Below are the code and all the weights of a small trained network. Each question names an input and a target symbol and asks about switching units off, where a switched-off unit gives its printed mean instead of its output.

import numpy as np


def w(rows, s, z=0):
    codes = np.array(rows[::2]) - 128.0
    scale = np.full(codes.shape[1], s)
    scale[-1] = z or s
    return codes * scale


def norm(h):
    return h / np.sqrt((h * h).mean(-1, keepdims=True) + 1e-5)


def f(y):
    return np.maximum(y, 0)


def softmax(a):
    e = np.exp(a - a.max(-1, keepdims=True))
    return e / e.sum(-1, keepdims=True)


def log_softmax(a):
    a = a - a.max(-1, keepdims=True)
    return a - np.log(np.exp(a).sum(-1, keepdims=True))


def net(x, mask):
    ids = ['αβγδζηθλμξπστφψω'.index(c) for c in x.split()]
    T = len(ids)
    res = E[ids] + P[:T]
    u = 0
    for l in range(2):
        r = norm(res)
        for j in range(2):
            rows = slice(2 * j, 2 * j + 2)
            q, k, v = (r @ M[l][rows].T for M in (Q, K, V))
            z = softmax(np.where(np.tri(T) > 0, q @ k.T / 2**0.5, -1e9)) @ v
            o = O[l][rows]
            res = res + np.where(mask[u + j], z, o[:, -1]) @ o[:, :-1]
        u += 2
        y = f(norm(res) @ A[l][:, :-1].T + A[l][:, -1])
        res = res + np.where(mask[u : u + 4], y, B[l][:, -1]) @ B[l][:, :-1]
        u += 4
    return log_softmax(norm(res)[-1] @ U[:, :-1].T + U[:, -1])


Q, K, V, O, A, B = {}, {}, {}, {}, {}, {}
E = w([
[73,14,196,129,136,153,166,158,78,161],'α',
[169,120,151,128,248,189,26,136,207,161],'β',
[4,150,101,178,200,98,136,175,120,157],'γ',
[152,43,135,97,151,116,187,49,168,164],'δ',
[130,137,155,139,94,56,93,150,103,52],'ζ',
[182,162,121,114,155,147,116,138,81,60],'η',
[203,93,137,146,112,65,95,174,104,94],'θ',
[111,119,61,113,106,103,75,149,85,94],'λ',
[117,96,104,163,139,158,43,248,87,129],'μ',
[96,106,61,19,115,101,130,141,218,141],'ξ',
[181,92,85,155,88,160,67,107,123,88],'π',
[137,107,169,32,127,188,147,111,232,137],'σ',
[85,214,133,79,150,78,193,104,208,102],'τ',
[156,119,105,88,59,137,60,176,165,109],'φ',
[125,163,117,48,216,181,127,94,79,210],'ψ',
[144,122,94,140,133,154,141,166,114,39],'ω',
],0.024)
P = w([
[96,54,133,125,239,92,50,121,239,91],'0',
[109,71,132,99,221,111,50,131,182,102],'1',
[75,89,137,120,194,129,49,128,183,102],'2',
[110,111,140,100,166,137,58,130,137,94],'3',
[104,108,144,102,138,146,65,126,109,90],'4',
[105,135,146,108,116,157,78,130,87,91],'5',
[115,136,130,105,90,171,96,136,71,105],'6',
[106,152,131,115,65,179,112,136,50,118],'7',
[106,149,114,130,43,187,151,140,53,135],'8',
[100,170,106,146,20,202,156,148,26,122],'9',
[97,172,90,170,2,209,208,151,31,150],'10',
],0.0085)
Q[0] = w([
[132,68,63,47,70,95,54,186,84,116],'0.h0',
[135,206,143,171,214,92,141,195,97,131],'0.h0',
[95,102,133,138,115,144,43,208,5,98],'0.h1',
[128,84,67,95,95,106,103,131,144,28],'0.h1',
],0.024)
K[0] = w([
[142,152,91,160,4,183,136,154,97,122],'0.h0',
[135,188,113,159,196,121,50,98,79,152],'0.h0',
[119,178,153,185,78,184,131,211,59,152],'0.h1',
[148,105,70,137,49,116,184,128,140,71],'0.h1',
],0.027)
V[0] = w([
[94,138,102,141,201,148,135,84,81,87],'0.h0',
[153,170,192,126,146,20,122,181,98,155],'0.h0',
[139,173,164,96,74,57,32,55,131,250],'0.h1',
[160,142,104,94,127,146,186,84,192,53],'0.h1',
],0.014)
O[0] = w([
[175,161,98,88,154,73,156,125,118,177,162],'0.h0',
[82,188,184,186,129,103,175,205,157,107,2],'0.h0',
[90,86,19,158,109,171,102,48,146,121,32],'0.h1',
[126,179,139,84,113,106,1,103,36,147,170],'0.h1',
],0.0083,0.0094)
A[0] = w([
[219,157,141,247,180,222,50,191,152,184,96],'0.n0',
[155,95,122,188,60,119,52,225,138,93,165],'0.n1',
[145,254,126,167,90,114,122,60,134,141,2],'0.n2',
[165,125,73,189,99,47,113,141,87,107,77],'0.n3',
],0.015,0.0043)
B[0] = w([
[65,75,123,78,200,68,98,139,149,112,211],'0.n0',
[145,157,73,101,153,167,200,41,144,51,253],'0.n1',
[1,109,199,85,91,98,146,109,108,77,159],'0.n2',
[188,99,136,76,132,48,153,110,187,180,197],'0.n3',
],0.014,0.0061)
Q[1] = w([
[62,69,188,136,132,166,167,37,152,152],'1.h0',
[113,181,149,161,244,168,99,156,124,190],'1.h0',
[101,184,102,145,252,181,100,157,80,152],'1.h1',
[143,132,77,97,75,101,88,171,189,67],'1.h1',
],0.023)
K[1] = w([
[92,112,109,182,166,128,109,39,165,136],'1.h0',
[117,158,96,158,234,133,65,169,167,154],'1.h0',
[136,125,148,144,255,123,76,135,135,72],'1.h1',
[120,166,123,81,98,208,161,141,76,134],'1.h1',
],0.023)
V[1] = w([
[89,125,117,196,78,119,128,85,213,163],'1.h0',
[42,171,135,115,217,130,148,70,131,156],'1.h0',
[99,136,103,72,51,162,64,209,174,96],'1.h1',
[76,70,125,160,61,2,126,117,68,79],'1.h1',
],0.019)
O[1] = w([
[2,43,38,82,92,121,142,51,169,196,7],'1.h0',
[74,224,81,204,63,174,142,154,27,173,204],'1.h0',
[156,148,68,238,78,165,98,219,224,89,75],'1.h1',
[78,73,5,48,118,81,142,236,24,130,129],'1.h1',
],0.0073,0.012)
A[1] = w([
[207,44,147,134,66,142,76,79,137,175,147],'1.n0',
[154,97,170,146,91,98,176,71,163,93,8],'1.n1',
[120,15,235,138,67,197,102,196,138,176,56],'1.n2',
[155,1,158,175,103,102,99,106,56,143,116],'1.n3',
],0.022,0.0013)
B[1] = w([
[88,133,184,209,154,79,143,84,69,95,253],'1.n0',
[92,115,154,136,80,158,69,172,127,192,174],'1.n1',
[82,97,143,27,87,164,129,188,153,251,172],'1.n2',
[145,29,86,177,119,166,86,189,51,39,245],'1.n3',
],0.015)
U = w([
[127,44,144,93,107,181,141,210,125,168,171],'α',
[87,99,107,118,216,102,48,158,155,152,94],'β',
[95,147,114,212,145,76,198,158,124,185,254],'γ',
[132,41,111,189,130,99,113,112,53,85,110],'δ',
[165,115,1,123,105,96,143,187,106,116,99],'ζ',
[199,173,158,87,151,139,88,171,105,102,229],'η',
[130,107,141,205,93,68,117,132,188,136,255],'θ',
[128,120,113,129,131,132,115,141,121,137,41],'λ',
[89,68,145,114,178,135,217,140,169,66,56],'μ',
[130,114,105,124,127,122,109,135,122,138,45],'ξ',
[151,106,52,169,66,70,56,199,172,121,197],'π',
[96,138,205,116,106,166,45,67,117,176,76],'σ',
[49,162,137,73,54,71,105,147,92,85,48],'τ',
[141,125,82,75,110,231,97,86,140,85,162],'φ',
[137,176,82,114,167,195,119,91,64,192,119],'ψ',
[171,90,99,66,106,65,131,74,133,174,212],'ω',
],0.0088,0.0023)

Each question gives the input, a string of symbols that net reads in full, and the target symbol t.
The units are the heads (2 rows each of Q, K, V and O) and the neurons (one row each of A and B). Each row of codes is followed by its name. A weight is (code - 128) times the scale printed after its matrix; where a second scale follows, it is the last column's (O, A, B and U).
mask holds one flag per unit, layer by layer, with each layer's heads first. A switched-off unit (its flag False) gives its mean, the last column of its rows in O or B, instead of its output. The means were averaged over made-up inputs and are rounded, as every weight is.
A unit's drop is (log p(t) with every unit on - log p(t) with that unit switched off) / (log p(t) with every unit on - log p(t) with every unit switched off).
The circuit of an input: a set's keep is (log p(t) with only the set's units on - log p(t) with every unit switched off) / (log p(t) with every unit on - log p(t) with every unit switched off). Starting from all 12 units, units are removed one at a time, each time the one whose removal leaves the highest keep (on an exact tie, the one counted first), for as long as the keep stays at least 0.8.
circuit, biggest first: the units of the circuit, biggest drop first
unit that matters most: the unit with the biggest drop
k most important neurons: the k neurons with the biggest drops, biggest first
k most important neurons of layer l: the k neurons of layer l with the biggest drops, biggest first
which heads matter: for each layer, one digit per head in row order, 1 if its drop is at least 0.15 and else 0, layers parted by /
input λ α α μ λ, target α: circuit, biggest first : 0.h1; 1.n1; 1.n0
input ψ δ ζ, target σ: circuit, biggest first : 1.h1; 1.n1
input φ δ δ δ μ τ λ, target ζ: which heads matter : 00 / 01
input λ δ β θ μ δ λ δ ζ δ α, target α: circuit, biggest first : 1.n2
input λ ω π, target η: which heads matter : 01 / 00
input α λ τ α σ λ, target θ: circuit, biggest first : 1.h1; 1.n3; 0.h1
input δ ξ η δ β λ ξ λ, target π: circuit, biggest first : 1.h1; 0.n3
input ζ δ δ σ δ β δ δ λ δ θ, target ω: circuit, biggest first : 0.n1; 0.n3; 1.n3
input γ σ δ φ, target φ: which heads matter : 10 / 00
input δ δ δ λ φ ω λ φ, target η: circuit, biggest first : 0.h1; 1.h0
input α δ λ ξ δ λ ψ δ λ, target σ: which heads matter : 01 / 01
input β λ δ δ φ τ, target τ: circuit, biggest first : 0.n2; 1.n3; 1.h1
input λ μ λ β λ θ, target ω: circuit, biggest first : 0.n3; 0.n1; 1.n3
input λ τ δ ψ, target ψ: circuit, biggest first : 0.h1; 1.n3; 1.h0
input α δ τ δ σ, target σ: circuit, biggest first : 1.n3; 0.h1
input δ γ ξ δ δ β δ σ β λ β, target β: circuit, biggest first : 0.n0
input δ δ φ, target φ: circuit, biggest first : 0.n1; 1.n0
input δ λ σ λ δ δ τ π, target ζ: 3 most important neurons of layer 0 : 0.n2; 0.n0; 0.n1
input δ δ δ α ζ θ, target μ: which heads matter : 11 / 00
input λ δ λ ψ λ, target σ: which heads matter : 00 / 01
input λ δ δ σ λ π δ δ λ δ γ, target γ: which heads matter : 01 / 00
input δ ω δ δ δ π σ ζ, target θ: which heads matter : 00 / 01
input β δ ψ, target ψ: 2 most important neurons : 0.n0; 1.n3
input ξ λ λ, target π: circuit, biggest first : 0.n3; 1.h1
input τ λ δ δ δ ζ λ λ δ β λ, target ω: which heads matter : 00 / 00
input λ δ ω ψ λ α α ψ θ, target σ: unit that matters most : 1.h1
input μ δ λ, target α: 3 most important neurons : 1.n1; 1.n0; 0.n0
input ω β δ β δ λ γ ω τ θ, target η: most important neuron : 1.n3
